X =
[[-49 -40 -33  54  -1  27  21  10  -4   8  15]
 [ 19  29 -39   4   6 -12  23 -45 -41 -34  68]
 [ 44 -48  26  13 -31 -16 -13  -2 -21 -41 -14]]
X[0][0]: -49
X[0][2]: -33
X[2][0]: 44
X[2][4]: -31
X[0][9]: 8
X[0][8]: -4
X[1][2]: -39
X[2]: [44, -48, 26, 13, -31, -16, -13, -2, -21, -41, -14]
X[2][3]: 13
X[0][3]: 54
X[:, 0]: [-49, 19, 44]
X[1][10]: 68
X[:, 6]: [21, 23, -13]
X[1][7]: -45

a = [[8876, 6716, 4277, 3267, 4806, 6277], [7753, 4673, 7467, 3835, 3205, 6383], [6700, 9279, 5703, 3519, 4025, 7862], [9502, 4891, 5356, 4613, 3960, 5300], [8072, 9970, 3243, 5574, 6339, 6691], [8583, 9772, 3634, 7293, 5126, 5989], [9759, 4889, 4720, 5137, 4638, 4983], [5333, 8147, 8144, 4037, 3487, 8360], [6631, 7577, 8335, 9571, 3045, 6219], [7285, 7100, 6721, 3357, 2826, 7138], [6887, 3330, 9135, 5297, 4041, 6322], [9512, 5863, 4435, 9269, 6607, 4297]]
a[-12, 0] => 8876
a[11, -3] => 9269
a[-6, -4] => 4720
a[-8, -3] => 5574
a[:, 3] => [3267, 3835, 3519, 4613, 5574, 7293, 5137, 4037, 9571, 3357, 5297, 9269]
a[-12] => [8876, 6716, 4277, 3267, 4806, 6277]
a[6, 3] => 5137
a[-9, 4] => 3960
a[-6, -5] => 4889
a[:, 1] => [6716, 4673, 9279, 4891, 9970, 9772, 4889, 8147, 7577, 7100, 3330, 5863]
a[-11, -4] => 7467
a[:, 5] => [6277, 6383, 7862, 5300, 6691, 5989, 4983, 8360, 6219, 7138, 6322, 4297]
a[8, -5] => 7577
a[-5, -1] => 8360
a[-10, -4] => 5703
a[-11, 0] => 7753
a[8, -1] => 6219
a[-4] => [6631, 7577, 8335, 9571, 3045, 6219]
a[4, 0] => 8072
a[-10, 3] => 3519
a[:, 0] => [8876, 7753, 6700, 9502, 8072, 8583, 9759, 5333, 6631, 7285, 6887, 9512]
a[-9, -5] => 4891
a[:, -4] => [4277, 7467, 5703, 5356, 3243, 3634, 4720, 8144, 8335, 6721, 9135, 4435]
a[3, -1] => 5300
a[1] => [7753, 4673, 7467, 3835, 3205, 6383]
a[9, -2] => 2826
a[6, -1] => 4983
a[4, -4] => 3243
a[-2, -1] => 6322
a[2, 1] => 9279
a[11] => [9512, 5863, 4435, 9269, 6607, 4297]

M =
[[ -6 -51  18  36 -39  34  44 -32  38]
 [-77  30  -3 -46  23  11 -37  42  17]
 [ 17   1 -19  29  11 -11  32  23  -6]
 [  6 -13  -3  19 -11   4  33  -8  -1]
 [ -6  45  -4 -17  60  12 -13  68  19]]
M[-5, -9]: -6
M[:, 8]: [38, 17, -6, -1, 19]
M[3, 8]: -1
M[-2, 6]: 33
M[1, 5]: 11
M[0, -2]: -32
M[-2]: [6, -13, -3, 19, -11, 4, 33, -8, -1]
M[-5, 3]: 36
M[:, -2]: [-32, 42, 23, -8, 68]
M[-3, -4]: -11
M[-4, -6]: -46
M[-1, -7]: -4
M[3, -5]: -11
M[-4, -2]: 42
M[1, 6]: -37
M[4, -2]: 68
M[:, -4]: [34, 11, -11, 4, 12]
